Below is a small trained network, with its code and all its weights. Each question gives an input and a class and asks what happens when units are switched off, that is, made to give their printed mean instead of their output.

import numpy as np


def w(rows, s, z=0):
    codes = np.array(rows[::2]) - 128.0
    scale = np.full(codes.shape[1], s)
    scale[-1] = z or s
    return codes * scale


def norm(h):
    return h / np.sqrt((h * h).mean(-1, keepdims=True) + 1e-5)


def f(y):
    return y / 2 * (1 + np.tanh(0.7978845608 * (y + 0.044715 * y**3)))


def log_softmax(a):
    a = a - a.max(-1, keepdims=True)
    return a - np.log(np.exp(a).sum(-1, keepdims=True))


def net(x, mask):
    res = np.array(x, float).reshape(1, 3) / 4 @ E
    u = 0
    for l in range(4):
        y = f(norm(res) @ A[l][:, :-1].T + A[l][:, -1])
        res = res + np.where(mask[u : u + 8], y, B[l][:, -1]) @ B[l][:, :-1]
        u += 8
    return log_softmax(norm(res)[-1] @ U[:, :-1].T + U[:, -1])


A, B = {}, {}
E = w([
[94,226,123,2],'x0',
[127,112,39,39],'x1',
[165,22,178,120],'x2',
],0.0058)
A[0] = w([
[71,254,206,96,108],'0.n0',
[131,114,218,51,193],'0.n1',
[17,203,154,158,57],'0.n2',
[96,106,141,208,32],'0.n3',
[49,112,138,124,59],'0.n4',
[174,151,97,32,110],'0.n5',
[57,92,227,180,249],'0.n6',
[195,119,84,167,173],'0.n7',
],0.0066,0.0018)
B[0] = w([
[70,100,168,112,252],'0.n0',
[61,148,15,253,194],'0.n1',
[54,60,178,101,180],'0.n2',
[105,189,107,138,163],'0.n3',
[139,89,98,162,111],'0.n4',
[117,214,114,160,200],'0.n5',
[83,190,43,150,249],'0.n6',
[151,141,109,57,167],'0.n7',
],0.0058,0.0032)
A[1] = w([
[117,195,178,100,85],'1.n0',
[76,126,142,209,67],'1.n1',
[63,169,78,3,208],'1.n2',
[132,151,52,144,158],'1.n3',
[32,123,70,172,228],'1.n4',
[80,124,160,89,5],'1.n5',
[230,92,46,132,85],'1.n6',
[199,187,102,79,79],'1.n7',
],0.0059,0.0018)
B[1] = w([
[95,49,136,147,140],'1.n0',
[128,255,41,222,174],'1.n1',
[212,89,146,194,253],'1.n2',
[187,140,53,123,171],'1.n3',
[197,192,58,152,241],'1.n4',
[153,115,146,217,121],'1.n5',
[141,118,154,95,168],'1.n6',
[153,153,132,143,129],'1.n7',
],0.0051,0.0043)
A[2] = w([
[106,126,190,209,43],'2.n0',
[82,12,162,109,132],'2.n1',
[81,119,62,88,88],'2.n2',
[135,138,190,108,18],'2.n3',
[162,168,103,42,249],'2.n4',
[113,145,143,86,103],'2.n5',
[96,254,125,108,146],'2.n6',
[177,64,63,107,203],'2.n7',
],0.0069,0.0014)
B[2] = w([
[168,107,97,139,165],'2.n0',
[2,82,153,105,133],'2.n1',
[149,109,123,151,145],'2.n2',
[69,86,81,174,95],'2.n3',
[147,107,144,210,199],'2.n4',
[90,85,137,204,116],'2.n5',
[115,109,84,80,253],'2.n6',
[108,79,172,122,223],'2.n7',
],0.0071,0.0037)
A[3] = w([
[189,177,153,83,108],'3.n0',
[156,175,49,48,62],'3.n1',
[2,204,179,86,198],'3.n2',
[39,104,126,186,249],'3.n3',
[54,154,206,37,45],'3.n4',
[100,126,89,70,95],'3.n5',
[134,156,123,135,68],'3.n6',
[163,87,46,122,110],'3.n7',
],0.006,0.0016)
B[3] = w([
[148,89,142,177,123],'3.n0',
[95,162,104,255,238],'3.n1',
[9,132,217,65,236],'3.n2',
[146,114,117,37,249],'3.n3',
[160,73,148,118,115],'3.n4',
[47,151,157,179,133],'3.n5',
[169,206,135,144,131],'3.n6',
[160,56,186,176,249],'3.n7',
],0.006,0.0019)
U = w([
[58,254,83,171,82],'0',
[191,131,120,184,16],'1',
[47,131,220,39,252],'2',
],0.0074,0.0018)

Each question gives the input, the list of numbers given to net, and the class t.
The units are the neurons (one row each of A and B). Each row of codes is followed by its name. A weight is (code - 128) times the scale printed after its matrix; where a second scale follows, it is the last column's (A, B and U).
mask holds one flag per neuron, layer by layer. A switched-off neuron (its flag False) gives its mean, the last column of its row in B, instead of its output. The means were averaged over made-up inputs and are rounded, as every weight is.
A unit's drop is (log p(t) with every unit on - log p(t) with that unit switched off) / (log p(t) with every unit on - log p(t) with every unit switched off).
unit that matters most: the unit with the biggest drop
top k neurons: the k neurons with the biggest drops, biggest first
k most important neurons of layer l: the k neurons of layer l with the biggest drops, biggest first
drop when u is switched off: that unit's drop, to one decimal
input [-6,4,4], class 2: top neuron : [2.n1]
input [2,-7,-6], class 2: 3 most important neurons of layer 0 : [0.n2; 0.n0; 0.n1]
input [-4,2,5], class 2: top 3 neurons : [2.n1; 1.n2; 1.n4]
input [6,-1,5], class 0: top 2 neurons : [0.n1; 0.n5]
input [2,0,8], class 0: 2 most important neurons of layer 1 : [1.n4; 1.n2]
input [3,6,6], class 1: top 2 neurons : [0.n5; 0.n1]
input [0,4,-8], class 1: top 3 neurons : [1.n2; 0.n6; 0.n1]
input [5,6,7], class 1: 2 most important neurons of layer 0 : [0.n5; 0.n1]
input [3,-2,-7], class 2: top 2 neurons : [0.n0; 0.n2]
input [-3,6,2], class 2: top 2 neurons : [0.n6; 1.n4]
input [7,-1,-6], class 2: top 2 neurons : [0.n0; 3.n2]
input [4,-8,8], class 0: top 2 neurons : [0.n6; 1.n2]
input [-1,8,-8], class 1: 2 most important neurons of layer 0 : [0.n6; 0.n1]
input [8,7,4], class 1: 2 most important neurons of layer 1 : [1.n2; 1.n1]
input [0,2,-6], class 1: unit that matters most : 1.n2
input [0,5,-5], class 1: 2 most important neurons of layer 1 : [1.n2; 1.n1]
input [3,0,8], class 0: 2 most important neurons of layer 0 : [0.n1; 0.n7]
input [1,-4,8], class 0: 2 most important neurons of layer 1 : [1.n1; 1.n2]
input [5,-1,7], class 0: drop when 0.n1 is switched off : 1.0
input [5,-6,7], class 0: drop when 0.n1 is switched off : 1.1
